Below are the code and all the weights of a small trained network. Each question names an input and a target symbol and asks about switching units off, where a switched-off unit gives its printed mean instead of its output.

import numpy as np


def w(rows, s, z=0):
    codes = np.array(rows[::2]) - 128.0
    scale = np.full(codes.shape[1], s)
    scale[-1] = z or s
    return codes * scale


def f(y):
    return np.maximum(y, 0)


def softmax(a):
    e = np.exp(a - a.max(-1, keepdims=True))
    return e / e.sum(-1, keepdims=True)


def log_softmax(a):
    a = a - a.max(-1, keepdims=True)
    return a - np.log(np.exp(a).sum(-1, keepdims=True))


def net(x, mask):
    ids = ['ΓΣΩβζηλμτ'.index(c) for c in x.split()]
    T = len(ids)
    res = E[ids] + P[:T]
    r = res
    for j in range(2):
        rows = slice(4 * j, 4 * j + 4)
        q, k, v = (r @ M[0][rows].T for M in (Q, K, V))
        z = softmax(np.where(np.tri(T) > 0, q @ k.T / 4**0.5, -1e9)) @ v
        o = O[0][rows]
        res = res + np.where(mask[j], z, o[:, -1]) @ o[:, :-1]
    y = f(res @ A[0][:, :-1].T + A[0][:, -1])
    res = res + np.where(mask[2:10], y, B[0][:, -1]) @ B[0][:, :-1]
    return log_softmax(res[-1] @ U[:, :-1].T + U[:, -1])


Q, K, V, O, A, B = {}, {}, {}, {}, {}, {}
E = w([
[175,91,18],'Γ',
[194,35,99],'Σ',
[76,179,92],'Ω',
[102,103,153],'β',
[113,134,154],'ζ',
[4,58,107],'η',
[208,55,97],'λ',
[120,105,203],'μ',
[141,124,97],'τ',
],0.014)
P = w([
[113,188,150],'0',
[229,28,159],'1',
[238,34,139],'2',
[254,25,139],'3',
[76,201,146],'4',
[94,184,124],'5',
[73,200,104],'6',
[136,171,158],'7',
],0.0094)
Q[0] = w([
[148,221,161],'head 0',
[105,253,99],'head 0',
[195,218,207],'head 0',
[92,51,33],'head 0',
[54,209,160],'head 1',
[179,120,148],'head 1',
[88,121,97],'head 1',
[117,116,107],'head 1',
],0.012)
K[0] = w([
[182,186,171],'head 0',
[222,194,130],'head 0',
[177,208,238],'head 0',
[126,97,95],'head 0',
[38,8,105],'head 1',
[132,192,124],'head 1',
[140,78,134],'head 1',
[143,113,130],'head 1',
],0.014)
V[0] = w([
[76,74,115],'head 0',
[164,145,116],'head 0',
[96,112,88],'head 0',
[168,143,94],'head 0',
[247,213,97],'head 1',
[149,250,158],'head 1',
[40,54,64],'head 1',
[173,161,223],'head 1',
],0.016)
O[0] = w([
[78,112,97,175],'head 0',
[132,150,165,132],'head 0',
[108,104,112,143],'head 0',
[123,151,175,145],'head 0',
[154,172,250,148],'head 1',
[59,178,127,2],'head 1',
[101,46,104,150],'head 1',
[156,202,92,105],'head 1',
],0.02,0.007)
A[0] = w([
[80,178,131,27],'neuron 0',
[190,172,68,146],'neuron 1',
[86,182,64,141],'neuron 2',
[92,158,216,248],'neuron 3',
[209,126,255,36],'neuron 4',
[43,94,149,254],'neuron 5',
[106,41,109,16],'neuron 6',
[11,124,74,174],'neuron 7',
],0.0084,0.0047)
B[0] = w([
[109,73,66,134],'neuron 0',
[116,108,182,163],'neuron 1',
[201,114,120,154],'neuron 2',
[87,106,251,192],'neuron 3',
[74,158,8,254],'neuron 4',
[206,112,21,178],'neuron 5',
[102,230,170,215],'neuron 6',
[145,114,224,187],'neuron 7',
],0.013,0.017)
U = w([
[204,254,138,107],'Γ',
[206,78,145,248],'Σ',
[116,206,184,67],'Ω',
[160,221,202,145],'β',
[137,117,226,113],'ζ',
[163,157,74,136],'η',
[119,252,102,14],'λ',
[82,118,142,173],'μ',
[157,156,145,2],'τ',
],0.0089,0.0037)

Each question gives the input, a string of symbols that net reads in full, and the target symbol t.
The units are the heads (4 rows each of Q, K, V and O) and the neurons (one row each of A and B). Each row of codes is followed by its name. A weight is (code - 128) times the scale printed after its matrix; where a second scale follows, it is the last column's (O, A, B and U).
mask holds one flag per unit, heads first, then neurons. A switched-off unit (its flag False) gives its mean, the last column of its rows in O or B, instead of its output. The means were averaged over made-up inputs and are rounded, as every weight is.
A unit's drop is (log p(t) with every unit on - log p(t) with that unit switched off) / (log p(t) with every unit on - log p(t) with every unit switched off).
The circuit of an input: a set's keep is (log p(t) with only the set's units on - log p(t) with every unit switched off) / (log p(t) with every unit on - log p(t) with every unit switched off). Starting from all 10 units, units are removed one at a time, each time the one whose removal leaves the highest keep (on an exact tie, the one counted first), for as long as the keep stays at least 0.8.
units of the circuit, in order: the units of the circuit, biggest drop first
most important unit: the unit with the biggest drop
k most important neurons: the k neurons with the biggest drops, biggest first
which heads matter: for each layer, one digit per head in row order, 1 if its drop is at least 0.15 and else 0, layers parted by /
input μ Σ Γ, target Γ: which heads matter => 01
input β ζ ζ λ τ η Γ, target Σ: most important unit => neuron 6
input μ Σ Σ Σ ζ τ, target η: 2 most important neurons => neuron 6; neuron 4
input Ω η ζ Γ μ β, target Σ: 3 most important neurons => neuron 4; neuron 7; neuron 5
input Σ Ω β β Ω ζ, target Σ: 3 most important neurons => neuron 6; neuron 4; neuron 3
input Ω Γ Σ, target ζ: 2 most important neurons => neuron 4; neuron 3
input ζ Σ Σ μ ζ, target η: units of the circuit, in order => head 1; neuron 4; neuron 6; neuron 7
input β β τ η μ Γ, target Σ: units of the circuit, in order => neuron 4; neuron 6
input Γ η μ Γ μ Γ λ, target Σ: 2 most important neurons => neuron 4; neuron 6
input Ω μ μ μ Σ μ ζ, target Γ: units of the circuit, in order => head 1; neuron 4
input τ Γ μ, target Ω: units of the circuit, in order => head 1; neuron 3; neuron 4
input ζ τ μ, target β: units of the circuit, in order => head 1; neuron 4
input Ω Ω τ λ λ η Γ μ, target Σ: units of the circuit, in order => head 1; neuron 5
input Σ λ η τ τ Γ β, target Σ: units of the circuit, in order => head 1
input ζ β Γ, target β: 2 most important neurons => neuron 4; neuron 5
input Ω Γ Γ Γ Γ, target μ: 3 most important neurons => neuron 4; neuron 3; neuron 6
input Σ Σ Ω λ Ω, target η: 2 most important neurons => neuron 4; neuron 6
input Ω Ω Ω λ Γ Ω η, target Σ: 3 most important neurons => neuron 5; neuron 7; neuron 4
input Σ Γ η Σ Ω, target Σ: 4 most important neurons => neuron 7; neuron 4; neuron 5; neuron 3
input μ ζ Σ, target Γ: most important neuron => neuron 3
input λ τ μ, target λ: units of the circuit, in order => neuron 4; head 1
